Each row has a name. Each question is about the rows just above it.

Columns, left to right: W R L A J G
K_434: [ 84 140 154  59  67 115]
K_797: [143 119 120 149 145 124]
K_567: [179 123  83 170 158 146]
K_765: [ 88 143 157  82  97 126]
K_724: [143 140 120 149 145 124]
[140 120] with +1 step of 1 on every entry: | [141 121]
Shift each entry of [82 97] by +1 times 1: | [83 98]
Which entry of K_434 is missing from [ 84  67 154 115 140]? | [59]

Columns, left to right: H T M S C D V N
K_680: [199 133 148 127  86 122 127 165]
K_294: [199 133 149 127  86 122 127 135]
K_298: [199 133 148 127  86 122 182 165]
Go on from [148 127  86 122 127] to the end of its row. | [165]
Which column holds this, read top down? [148 149] | M
After [149 127  86 122 127], its row goes on with | [135]
Shift each entry of [199 133 148] by -1 times 1: | [198 132 147]

Columns, left to right: Z B F P U E X Y K
K_92: [134  89 164 143 127 149 131 135 103]
K_84: [113 102 147 108 115 124 133 126  99]
K_527: [119 148 211 128  90 119 144 119 117]
K_141: [166 143 129 102 140 119 139  99 128]
K_219: [113 102 147 108 116  85 114 118 114]
Which column holds this, read top down? [129 147] | F
Which column holds this, read top down? [164 147] | F
K_141 without one entry, shuffled: [ 99 143 102 128 166 139 140 119]. Gone: | [129]
Which column holds this, read top down? [135 126] | Y
Shuffled K_219 with one entry gone: [102 147 118 114 116 114  85 108], missing | [113]
The rest of the row after [113 102 147 108 116]: | [ 85 114 118 114]

Columns, left to right: makas mirof Nelur mul Gifi fiken bof Zep dutam
K_914: [189 133 157 134 174 177 192 142 101]
K_365: [147 104 128 143 125 104 193 142 135]
K_66: [154 167 142 143 143 183 120 176 106]
Which column holds [142 142] top down? | Zep
Which entry of K_66 is missing from [120 167 176 106 143 183 154 143]? | [142]
Move every entry of [177 192] by -1 step of 1. | [176 191]
[120 176] with -1 step of 1 on every entry: | [119 175]
The rest of the row after [193 142]: | [135]

Columns, left to right: verum Dade geda zaz dom vad nebev
K_597: [144 157 161 135 160 184 107]
K_167: [110 101 161  95 113 129 166]
K_854: [144 157  64 135 113 130 195]
K_78: [154 142 162  95 127 130  87]
K_811: [110 101 161  95 101 129 166]
Which entry of K_597 is missing from [135 144 107 161 157 184]? | [160]
The rest of the row after [113 129]: | [166]
[162 161] is in which column, read top down? | geda
Move every entry of [ 95 127] by +1 step of 1. | [ 96 128]
After [160 184], its row goes on with | [107]

Columns, left to right: Tiko Dis kogit Gozu
K_192: [ 94 117  93 193]
K_119: [ 78  69 203 118]
K_871: [ 64  69 203 117]
K_203: [ 64 117  94 186]
After [ 94 117  93], its row goes on with | [193]
The rest of the row after [117  93]: | [193]
[64 69] with -1 step of 1 on every entry: | [63 68]

Columns, left to right: lal velim rilo podet Bebed Zegi
K_174: [115  85  72 208  95 116]
K_508: [126 134  74 162  75 133]
K_540: [173 118  75 163 144 164]
K_306: [126  50  75 162  75  89]
Go on from [ 74 162] to the end of its row. | [ 75 133]
The rest of the row after [ 50  75 162]: | [75 89]
Which column holds [72 74 75] top down? | rilo
K_508 without one entry, shuffled: [ 74 134 126  75 162]. Gone: | [133]
Which column holds this, read top down? [75 75] | rilo

Columns, left to right: Vares mibi Gupi bivu Zod foz lum Vozuz
K_414: [ 88 105  61 128 137 136 107 155]
K_417: [ 88 105  61 128 133 120 107 155]
K_603: [ 88 105  61 128 137 120 107 155]
K_210: [103 105  61 117 133 120  91 144]
Shift each entry of [120] by +1 times 1: | [121]
After [133 120  91], its row goes on with | [144]
Shift each entry of [105  61 128] by -1 times 1: | [104  60 127]
Shuffled K_414 with one entry gone: [107  61 105  88 128 155 136], missing | [137]
Move every entry of [120  91] by +1 step of 1. | [121  92]

Columns, left to right: Bebok mibo poz gume
K_674: [137 154 130 176]
K_371: [159 122  73 120]
K_93: [147 141 109 166]
K_239: [164 119  85 146]
K_659: [169 117  84 136]
K_23: [130 127  53 126]
K_641: [166 128  82 137]
K_45: [147 130  50 143]
K_853: [137 119  84 133]
K_801: [135 132  74 139]
K_33: [150 124  57 165]
K_52: [139 136  44 139]
Go on from [117  84] to the end of its row. | [136]
Go on from [119  85] to the end of its row. | [146]
Which column holds [164 169 130] top down? | Bebok
Which column holds this, read top down? [146 136] | gume
[166 146 136 126 137 143 133 139] is in which column, read top down? | gume

Columns, left to right: Taref loto bipo gopu koma Natu tol Dol
K_927: [121 107 150 108 119 164 122 137]
K_261: [148 118 151  72 119 126 153 108]
K_758: [ 92  93 127  57 124  94 151 112]
K_147: [152 145 132 178 148 119 113 110]
K_668: [ 77 183 173 145 160  87 158 152]
Move every entry of [173 145 160  87] by +1 step of 1. | [174 146 161  88]
Which column holds this, read top down? [108 112 110] | Dol
[150 151] is in which column, read top down? | bipo
Which entry of K_927 is missing from [150 121 122 164 119 137 108]? | [107]

Columns, left to right: raf Nep lamis setub goduf luze Bukip
K_96: [ 58 118  95 122 128  90 138]
K_122: [ 58 118  95 118  85 139 141]
K_24: [147 133 103 155 161 109 134]
K_72: [173 140 128 144 139  68 136]
K_103: [119 134 147 147  96 133 119]
K_678: [130 132 202 122 122 151 137]
K_682: [125 130  54 149 150 114  86]
K_318: [ 58  77  95 118  85 139 141]
K_817: [ 60 116 114 138 122 145  78]
K_870: [130 132 202 106  91 105 110]
Shuffled K_24 with one entry gone: [133 103 161 109 134 147], missing | [155]
The rest of the row after [133 103 155 161 109]: | [134]

Columns, left to right: Buko Vule Nur Fevof Sela daniv teram
K_781: [156 158 149 141 137 155 150]
K_934: [187 169 148 134 170 133 135]
K_442: [164 148 137 131 132 137 146]
K_379: [186 173 138 142 134 143 131]
K_27: [139 139 134 141 125 139 132]
K_994: [158 136 138 132 149 139 133]
K_755: [164 147 137 131 132 140 140]
K_952: [162 166 154 145 126 138 131]
K_855: [175 193 137 134 141 148 132]
[143 139] is in which column, read top down? | daniv
Shuffled K_994 with one entry gone: [136 132 133 158 149 139], missing | [138]
Go on from [164 147 137 131 132] to the end of its row. | [140 140]
[164 148 137] with +1 step of 1 on every entry: | [165 149 138]
Which entry of K_379 is missing from [134 173 186 131 142 138]? | [143]
K_934 without one entry, shuffled: [148 134 170 135 187 133]. Gone: | [169]
K_781 without one entry, shuffled: [149 137 150 158 141 156]. Gone: | [155]

Columns, left to right: mufum vir zuf kala
K_915: [123 107 154  83]
K_647: [135 126 117 122]
K_775: [105 136 137 117]
K_701: [158 126 167 127]
K_686: [102  54 130 135]
K_228: [135 126 123  89]
K_947: [123 109 122 137]
K_311: [113  97 143 111]
K_762: [122 109 136 137]
K_274: [158 126 100  90]
K_661: [123 140 130 109]
K_556: [138 122 158  96]
Go on from [107 154] to the end of its row. | [83]
[137 167 130 123 122 143 136 100 130 158] is in which column, read top down? | zuf
Which entry of K_701 is missing from [127 126 158]? | [167]
K_762 without one entry, shuffled: [136 109 122]. Gone: | [137]

Columns, left to right: pafis gura mup Fis loba vin
K_691: [ 86  85  78  44 179 180]
K_315: [ 86  91  78  44  92 213]
K_313: [ 86  91  78  44 179 216]
Shuffled K_315 with one entry gone: [ 44  92  78  86 213], missing | [91]
Shuffled K_315 with one entry gone: [ 44  78 213  92  86], missing | [91]
[85 91] is in which column, read top down? | gura
Which entry of K_691 is missing from [ 44  85  78 180  86]? | [179]
Whose row is [ 86  85  78  44 179 180]? | K_691
Shuffled K_691 with one entry gone: [179  44  85  78 180], missing | [86]
The row with [ 86  91  78  44 179 216] is | K_313

Columns, left to right: dumun Fofu Zerun ligo nus biref
K_816: [125 163 147 107 191 126]
K_611: [155  70  96 107 192 168]
K_346: [154  90 127 141  94 150]
K_675: [ 98 165 123  99 135 163]
K_667: [209  69 118 201 103 187]
K_580: [128 115 141 117 153 106]
K_816 without one entry, shuffled: [125 147 107 163 191]. Gone: | [126]
Go on from [107 191] to the end of its row. | [126]

Columns, left to right: suk Loso Vobor Votu zet vilo Das muza Gokor sule
K_605: [188 164 141 198 100 205 123 167 157 156]
K_175: [196 166 160 213 193  41 138 186  45 217]
K_220: [ 96  53  95 110 186 144 166 169  61  76]
K_303: [ 67 183 197 151 174 101 187 201 186  70]
K_266: [185 144 179 123 124 161 117 155  39 124]
K_899: [ 98  89 127  61 189  47 124 129 150 193]
K_851: [195  55  88 216 156 109 165 174 166 177]
K_493: [ 41  91 134 165 120 183 166 174 166 158]
K_309: [195  55  88 216 156 146  44  69 199  49]
K_187: [188 164 141 198 100 205 123  68 213 113]
Shuffled K_303 with one entry gone: [ 70 101 183  67 174 197 151 201 187], missing | [186]
The rest of the row after [165 174 166]: | [177]
Shift each entry of [144] by +1 times 1: | [145]
K_220 without one entry, shuffled: [166 144  96  76 110 169  61 186  95]. Gone: | [53]
[186 174 124 189 156 120 156 100] is in which column, read top down? | zet

Columns, left to right: bif veze memig vofo rosom Vovar Golek Tivev
K_806: [114 134 129  97  60 173 104  68]
K_710: [ 98 131 112 160 159 186 181  39]
K_622: [181 115 213 126 173 170  77  76]
K_494: [173 110 205 143 180  66 163  82]
K_128: [140 105 123  93  47 148 121  44]
K_55: [169 140 178  97  93 173 104  69]
K_901: [128 151 112  86  80 147 137  47]
K_721: [ 62 137 190  74 139 156 125 107]
K_876: [139 174 206 108 167 180  79  89]
[134 131 115 110 105 140 151 137] is in which column, read top down? | veze
Shuffled K_55 with one entry gone: [ 93 140 178  69 169 104 173], missing | [97]
Which column holds [ 98 181 173] top down? | bif
Which column holds [173 186 170  66 148 173 147] top down? | Vovar
The rest of the row after [ 47 148]: | [121  44]
The rest of the row after [134 129  97  60 173]: | [104  68]
The rest of the row after [181 115 213 126]: | [173 170  77  76]

Columns, left to right: bozug tusor sel vok
K_447: [ 77 136 111  70]
K_777: [ 82 143 115  80]
K_451: [162 104 138 156]
K_278: [181 123 148 191]
K_355: [176 118 146 183]
K_51: [182 125 149 192]
K_50: [ 78 122 147 191]
K_769: [169 109 141 167]
K_522: [177 118 144 180]
[143 104 123 118 125] is in which column, read top down? | tusor
Which column holds [141 144] top down? | sel
Move every entry of [162] by +1 step of 1. | [163]
Shift each entry of [123] by +1 times 1: | [124]
The rest of the row after [162 104 138]: | [156]

Columns, left to right: Bila sunag fikog basog vuso dimi
K_441: [ 90  95 194 118 155 140]
K_804: [ 52 163 122 103 154 140]
K_270: [156 164 122  99 154 140]
Which entry of K_441 is missing from [140 155  95 194 118]? | [90]
The rest of the row after [ 52 163 122 103 154]: | [140]
Shift each entry of [164 122  99 154] by +1 times 1: | [165 123 100 155]
Go on from [ 52 163 122 103] to the end of its row. | [154 140]
Go on from [163 122] to the end of its row. | [103 154 140]

Columns, left to right: Sebop Relo pilo Nabo
K_658: [109 123  92 152]
K_233: [149 145 150  83]
K_286: [158 144 150 157]
K_574: [188 138 215 210]
K_240: [114 102 139 174]
Which entry of K_658 is missing from [152 109 123]? | [92]
The rest of the row after [145 150]: | [83]

Columns, left to right: Rop pude vapim rido pudu Rufun solik buki
K_356: [109 161 140 155 145 112 118 124]
K_547: [ 59  45 202  47 193 131 132  93]
K_922: [155 192  80 183 193  77 133 135]
Which entry of K_922 is missing from [155 183  77  80 193 133 135]? | [192]
[145 193] is in which column, read top down? | pudu
After [193  77 133], its row goes on with | [135]
Which entry of K_547 is missing from [202 193  45  93  59 131  47]? | [132]
Which column holds [140 202] top down? | vapim
Which column holds this, read top down? [155  47] | rido

Columns, left to right: san zut fitab kug Nuzi keren
K_398: [144 158 143 142 141 120]
K_460: [126 114 195 116  61  77]
K_723: [112 114 202 116  60  77]
K_54: [137 152 209  86  59  38]
Which column holds this, read top down? [61 60] | Nuzi
Shuffled K_398 with one entry gone: [144 158 120 142 143], missing | [141]
The rest of the row after [114 202]: | [116  60  77]
Shuffled K_398 with one entry gone: [120 158 144 143 141], missing | [142]
Which column holds this, read top down? [112 137] | san
Which column holds this, read top down? [77 77] | keren

Columns, left to right: Zota tifav Gif vuvum guv buru lerom fer tur lupu
K_557: [129 159  72 117 122 107 129 120  99 127]
K_558: [129 159  72 117 122 108 129 122 119 129]
K_90: [129 159 121 117 122 108 121 122  99 127]
Which entry of K_557 is missing from [117 129 129 120 159 107  72 127 122]? | [99]
Whose row is [129 159  72 117 122 107 129 120  99 127]? | K_557
Go on from [117 122 108 129] to the end of its row. | [122 119 129]
After [108 129], its row goes on with | [122 119 129]

Columns, left to right: fiv sem Boze zuri
K_972: [140 143 133 126]
K_951: [159 143 133 126]
K_631: [162 144 133 126]
K_505: [116 174  46 116]
K_296: [126 144 155 129]
K_495: [193 216  66 187]
K_662: [140 144 133 126]
Go on from [116 174  46] to the end of its row. | [116]
K_662 without one entry, shuffled: [133 144 140]. Gone: | [126]

Columns, left to right: sodud Fudi luzi ziz Veke damo Mufa pugo
K_520: [139 143 149 141 141 140 128 119]
K_619: [ 90  94 166 171 142  66 195 174]
K_177: [ 72  75 176 180 165  65 180 169]
K_576: [ 97 104 187 183 166  84 176 153]
Which column holds [142 165] top down? | Veke
[119 174 169] is in which column, read top down? | pugo
[180 165  65 180] with -1 step of 1 on every entry: | [179 164  64 179]
After [143 149 141 141], its row goes on with | [140 128 119]

Columns, left to right: lugin mapa seru bubu Res Sir
K_483: [108 133 141 127 129 112]
K_690: [105 123 111  97 131 102]
K_81: [145 138 142 156 117 146]
K_368: [150 143 157 171 118 159]
K_465: [126 133 141 128 122 135]
K_382: [ 86 101  82  60 154  72]
K_7: [133 121 122 128 119 128]
K_75: [133 121 122 128 123 128]
K_832: [126 133 141 128 137 125]
The rest of the row after [126 133 141 128 137]: | [125]
After [105 123 111  97 131], its row goes on with | [102]
After [ 97 131], its row goes on with | [102]

Columns, left to right: susek zasi Pogi zume saf
K_195: [182 140 128 127 109]
K_880: [124  98  45 128 112]
K_44: [124  97  45 102 103]
K_501: [107 124 104 125  80]
K_418: [182 140  51 126 158]
Which column holds [128  45  45] top down? | Pogi
Move every entry of [98 45] by +1 step of 1. | [99 46]
After [128 127], its row goes on with | [109]
Which entry of K_195 is missing from [140 109 128 127]? | [182]
[45] with +1 step of 1 on every entry: | [46]
The rest of the row after [124  98  45]: | [128 112]
K_44 without one entry, shuffled: [ 97  45 124 102]. Gone: | [103]

Columns, left to right: vuti nipu Pake mesev dato Gagis Bes fet
K_587: [120 134 107 125 105 142 138 103]
K_49: [122 143  98 125 176 100 118 180]
K_792: [134 116 159 131 161 117 112 154]
K_606: [158 114 190 125 176 100 117 180]
K_475: [126 129 133 126 129 124 127 130]
K_484: [ 88 142  60 136  81 163 134  65]
K_216: [142 125 146 131 135 115 133 146]
K_859: [118 127 115 125 121 130 123 125]
K_997: [107 122 113 131 135 124 106 126]
[129  81 135 121 135] is in which column, read top down? | dato
Go on from [136  81] to the end of its row. | [163 134  65]
[115 130] is in which column, read top down? | Gagis
[125 125 131] is in which column, read top down? | mesev
Which column holds [ 88 142] top down? | vuti

Columns, left to right: Nide mag zedur kel lag gega zat fera
K_873: [ 93  67  94 142  61 155 155 117]
K_415: [117 128 130 142  61 121 169 128]
K_966: [107  97 161 133  61 128 106 109]
K_248: [117 128 130 140  61 121 169 128]
K_301: [117 129 130 142  61 117 155 118]
K_873 without one entry, shuffled: [ 61  67 155 142  94 155 117]. Gone: | [93]
Whose row is [ 93  67  94 142  61 155 155 117]? | K_873
[128 129] is in which column, read top down? | mag
Go on from [117 128 130 142] to the end of its row. | [ 61 121 169 128]

Columns, left to right: bazi vika Lazab git Zurer Lonom lib
K_975: [ 95 133 177 181  70 156  59]
K_104: [ 95 133 180 181  70 156 138]
K_452: [ 88  94 177 181  71 156  59]
K_943: [ 95 139 177 181  70 156 138]
K_104 without one entry, shuffled: [138 180 156  70  95 133]. Gone: | [181]
After [139 177], its row goes on with | [181  70 156 138]
The rest of the row after [ 95 133 177]: | [181  70 156  59]
Shift each entry of [181] by -1 times 1: | [180]
Move every entry of [88 94] by -1 step of 1. | [87 93]
After [139 177 181  70 156], its row goes on with | [138]
Shift each entry of [70] by +1 times 1: | [71]

Columns, left to right: muliv maz Tak romir Felo tiva Vur bolab
K_909: [170  92 165 128 166 128 104 123]
K_88: [179  93 140 164 182 122 113  93]
K_571: [ 88 151 137  76  80 138 127 176]
K_425: [108 137 177  87 131 108 159 117]
K_57: [125 121 199  79 143 110 143 109]
K_380: [ 88 161  92 127 143 109 147 138]
K_708: [124 126 129 102 100 127 104 123]
K_42: [179  93 131 164 182 122 113  93]
After [129 102], its row goes on with | [100 127 104 123]
Go on from [143 110] to the end of its row. | [143 109]
Shift each entry of [122] by -1 times 1: | [121]
Which column holds [176 117 109] top down? | bolab
Shuffled K_57 with one entry gone: [121 143 109  79 199 125 143], missing | [110]

Columns, left to right: vebop sove Lop mugol vave
K_506: [ 94 134 185  56  57]
K_906: [ 94 133 185  56  57]
K_61: [ 94 134 185 150 210]
Move every entry of [133] by -1 step of 1. | [132]
Move every entry of [ 94 133] by -1 step of 1. | [ 93 132]
After [133 185], its row goes on with | [56 57]
Shift each entry of [185] by +1 times 1: | [186]
Which row holds [ 94 133 185  56  57]? | K_906
The rest of the row after [134 185  56]: | [57]

Columns, left to right: tuzi Tager bag vol fep
K_499: [169 132 168 160 173]
K_38: [120 132 152 126 119]
K_416: [ 56 165  50 126 119]
K_133: [182  74  43  75 129]
Which entry of K_38 is missing from [132 152 126 120]? | [119]
Shuffled K_499 with one entry gone: [132 173 168 160], missing | [169]

Columns, left to right: dev dugep zite kozi Peleg dabu selet
K_199: [128 135 193  73 138  76  96]
K_586: [ 57 115  98 129 197 126 149]
K_120: [106  90 119  69 144  72  84]
K_900: [ 57 115  97 129 197 126 196]
K_235: [ 80 153 154 117 208 100 133]
K_461: [ 71 150 152 143 184 154 179]
K_158: [ 91 126 157 128 113 189 196]
K_768: [140 127 205  74  86 121 132]
K_284: [ 78 152 153 119 210  99 130]
After [ 57 115  97 129], its row goes on with | [197 126 196]
[ 86 121] with -1 step of 1 on every entry: | [ 85 120]
Move every entry of [128] by -1 step of 1. | [127]
Which column holds [ 90 115 153 150 126 127 152] top down? | dugep
Which entry of K_900 is missing from [ 57 129  97 115 126 196]? | [197]

Columns, left to right: bakin ret ner Gube Rez rufa Nupud
K_347: [213 216  83  72 166  52 167]
K_285: [213 216  83  72  50  52 167]
K_125: [ 90 215  83  73 166  97  96]
Which entry of K_347 is missing from [ 83  72 166 216 213  52]? | [167]
Which column holds [166  50] top down? | Rez
Which entry of K_125 is missing from [ 97  90  83  73  96 215]? | [166]
The rest of the row after [72 50]: | [ 52 167]
The rest of the row after [ 72 166]: | [ 52 167]

Columns, left to right: Gobo nebi tomiv fela Padu
K_94: [213  92 190 122 151]
K_976: [ 78 154  78 153 114]
K_146: [ 78 154  68 121 105]
Shift each entry of [ 78 153] by -1 times 1: | [ 77 152]
Which row holds [213  92 190 122 151]? | K_94

Columns, left to right: lebor tepur goru guli bip
K_868: [105 169 120 183 101]
K_563: [169 112 189 182  98]
K_561: [169 111 189 182  98]
K_293: [107 208 122 119 103]
K_116: [107 208 121 121  60]
After [107 208 122], its row goes on with | [119 103]
After [111 189], its row goes on with | [182  98]
Go on from [107 208 121] to the end of its row. | [121  60]

